Here is a tiny trained network, its code and every weight. The questions are about switching its units off for an input and a class, where a switched-off unit gives its printed mean instead of its output.

import numpy as np


def w(rows, s, z=0):
    codes = np.array(rows[::2]) - 128.0
    scale = np.full(codes.shape[1], s)
    scale[-1] = z or s
    return codes * scale


def f(y):
    return np.maximum(y, 0)


def log_softmax(a):
    a = a - a.max(-1, keepdims=True)
    return a - np.log(np.exp(a).sum(-1, keepdims=True))


def net(x, mask):
    res = np.array(x, float).reshape(1, 7) / 4 @ E
    y = f(res @ A[0][:, :-1].T + A[0][:, -1])
    res = res + np.where(mask, y, B[0][:, -1]) @ B[0][:, :-1]
    return log_softmax(res[-1] @ U[:, :-1].T + U[:, -1])


A, B = {}, {}
E = w([
[154,171,238,148,141,243,80,10,163,65],'x0',
[141,127,183,95,67,124,35,173,60,123],'x1',
[218,201,71,163,172,69,66,100,124,128],'x2',
[71,254,98,126,169,186,124,135,72,191],'x3',
[143,166,98,68,94,154,115,169,246,149],'x4',
[142,101,39,204,126,234,117,181,109,67],'x5',
[130,132,131,129,127,129,130,132,128,128],'x6',
],0.008)
A[0] = w([
[176,60,145,151,118,96,120,129,191,105,7],'N1',
[48,202,104,143,137,212,133,138,100,180,13],'N2',
[162,56,140,117,90,72,169,121,148,108,90],'N3',
[132,97,194,184,150,72,151,100,73,124,156],'N4',
[188,112,59,74,147,247,109,198,189,124,109],'N5',
[144,173,229,150,167,224,86,26,182,34,26],'N6',
[94,108,89,196,151,228,115,169,105,59,3],'N7',
[91,146,158,57,132,79,111,121,212,168,94],'N8',
[88,151,175,154,95,58,188,64,84,147,66],'N9',
[95,116,61,198,124,194,141,219,101,62,22],'N10',
[164,34,156,172,116,128,106,110,171,80,35],'N11',
[49,185,208,35,193,61,149,102,125,167,86],'N12',
[171,178,147,45,50,146,69,180,221,171,176],'N13',
[74,104,51,104,128,7,163,197,113,149,49],'N14',
[15,63,205,175,86,178,162,196,169,118,63],'N15',
[112,74,93,147,215,133,244,96,166,162,72],'N16',
[154,128,197,59,45,128,1,229,45,123,155],'N17',
[106,66,167,153,59,69,155,116,178,74,44],'N18',
[138,169,107,132,113,129,220,113,213,124,157],'N19',
[144,109,137,190,166,161,164,136,13,102,114],'N20',
[119,145,101,163,230,133,200,70,183,129,86],'N21',
[42,56,187,110,73,165,205,120,142,188,50],'N22',
[240,117,111,130,129,75,101,99,137,103,135],'N23',
],0.008,0.0036)
B[0] = w([
[97,148,23,78,79,138,132,142,185,137,168],'N1',
[77,168,54,98,29,180,132,145,225,164,187],'N2',
[145,146,124,70,93,203,104,112,195,155,192],'N3',
[123,78,54,126,82,115,160,26,147,77,196],'N4',
[170,102,81,114,81,65,195,71,61,74,190],'N5',
[142,49,191,121,198,104,228,188,190,254,242],'N6',
[235,179,108,67,152,49,108,121,215,63,186],'N7',
[215,113,142,78,113,65,177,35,103,40,195],'N8',
[185,76,63,71,123,79,159,44,133,63,181],'N9',
[237,146,177,31,174,70,153,152,169,97,196],'N10',
[84,190,91,69,96,148,142,167,212,154,177],'N11',
[188,166,72,33,60,139,61,177,216,118,220],'N12',
[63,94,105,171,143,109,175,22,84,78,223],'N13',
[116,90,207,142,168,130,223,164,160,232,242],'N14',
[158,178,71,223,218,106,104,78,148,151,203],'N15',
[82,61,103,79,200,143,30,179,124,114,192],'N16',
[81,40,91,89,231,187,45,109,143,129,249],'N17',
[127,203,51,57,121,189,127,151,198,162,188],'N18',
[51,60,124,132,173,108,64,83,122,75,182],'N19',
[69,123,54,125,105,114,208,45,203,58,194],'N20',
[73,113,98,106,198,122,26,171,58,94,186],'N21',
[229,170,83,255,194,77,57,82,157,182,205],'N22',
[117,223,85,169,170,127,67,88,142,218,191],'N23',
],0.0073,0.011)
U = w([
[213,145,150,72,84,79,121,128,135,82,129],'0',
[119,86,177,137,133,142,216,188,137,232,98],'1',
[112,145,100,129,112,144,128,115,129,126,254],'2',
[57,229,58,107,54,215,130,152,171,173,35],'3',
[95,91,89,151,86,116,193,48,103,61,70],'4',
[80,84,117,125,161,169,53,150,119,94,55],'5',
[185,242,100,254,143,92,60,114,116,192,152],'6',
[92,145,191,141,85,159,160,129,67,96,123],'7',
],0.0091,0.0075)

Each question gives the input, the list of numbers given to net, and the class t.
The units are the neurons (one row each of A and B). Each row of codes is followed by its name. A weight is (code - 128) times the scale printed after its matrix; where a second scale follows, it is the last column's (A, B and U).
mask holds one flag per neuron, in row order. A switched-off neuron (its flag False) gives its mean, the last column of its row in B, instead of its output. The means were averaged over made-up inputs and are rounded, as every weight is.
A unit's drop is (log p(t) with every unit on - log p(t) with that unit switched off) / (log p(t) with every unit on - log p(t) with every unit switched off).
The circuit of an input: a set's keep is (log p(t) with only the set's units on - log p(t) with every unit switched off) / (log p(t) with every unit on - log p(t) with every unit switched off). Starting from the 12 units with the biggest drops (on a tie, the unit counted first), units are removed one at a time, each time the one whose removal leaves the highest keep (on an exact tie, the one counted first), for as long as the keep stays at least 0.8.
circuit, biggest first: the units of the circuit, biggest drop first
unit that matters most: the unit with the biggest drop
k most important neurons: the k neurons with the biggest drops, biggest first
drop of u: that unit's drop, to one decimal
input [2,-4,-5,-6,2,-4,-1], class 3: unit that matters most	N18
input [5,-2,-6,-5,-2,3,-1], class 6: 2 most important neurons	[N15, N22]
input [6,7,-2,-2,8,3,-4], class 4: 3 most important neurons	[N13, N5, N14]
input [-4,5,-5,6,-1,-6,-3], class 0: circuit, biggest first	[N12, N8]
input [7,-6,-6,-8,3,-1,0], class 3: 2 most important neurons	[N18, N11]
input [-4,-7,-4,0,5,-6,-4], class 5: 2 most important neurons	[N16, N19]
input [7,-4,-5,4,-1,-7,-1], class 0: 4 most important neurons	[N12, N14, N9, N8]
input [-6,-8,4,-1,-6,-8,4], class 0: 3 most important neurons	[N12, N9, N17]
input [4,6,-6,-1,6,7,4], class 0: 3 most important neurons	[N7, N10, N5]
input [4,7,-7,6,6,-7,-4], class 0: 3 most important neurons	[N8, N12, N23]
input [3,7,5,7,-8,0,-5], class 4: 2 most important neurons	[N20, N4]
input [3,-2,3,-7,6,-2,-3], class 3: circuit, biggest first	[N11, N1]
input [2,4,5,3,5,-1,2], class 4: 2 most important neurons	[N13, N22]
input [6,-1,7,-5,0,-3,5], class 6: unit that matters most	N23
input [-1,-8,-2,5,0,-5,1], class 5: circuit, biggest first	[N16, N21]
input [-5,-6,3,4,8,-7,6], class 4: 2 most important neurons	[N13, N8]
input [3,3,-1,0,6,0,4], class 4: circuit, biggest first	[N13, N5]
input [4,5,-6,5,7,1,5], class 4: 2 most important neurons	[N13, N5]
input [3,5,-7,-1,5,-3,6], class 6: circuit, biggest first	[N22, N15]
input [-3,-1,8,-6,7,0,-6], class 6: circuit, biggest first	[N23]
input [8,6,-1,7,-4,8,1], class 0: 3 most important neurons	[N7, N10, N14]
input [-4,0,1,-6,2,-4,4], class 3: 2 most important neurons	[N6, N18]
input [-1,-3,7,0,-8,-3,0], class 4: 2 most important neurons	[N4, N22]
input [7,0,-8,-7,-2,-2,-7], class 6: drop of N19	0.0
input [6,-2,1,-6,0,3,-4], class 1: drop of N12	0.1
input [-8,-5,3,3,-6,5,8], class 1: drop of N14	1.2
input [2,-1,-1,-4,6,0,3], class 4: drop of N13	0.3
input [-2,2,1,-8,-7,6,5], class 3: unit that matters most	N11
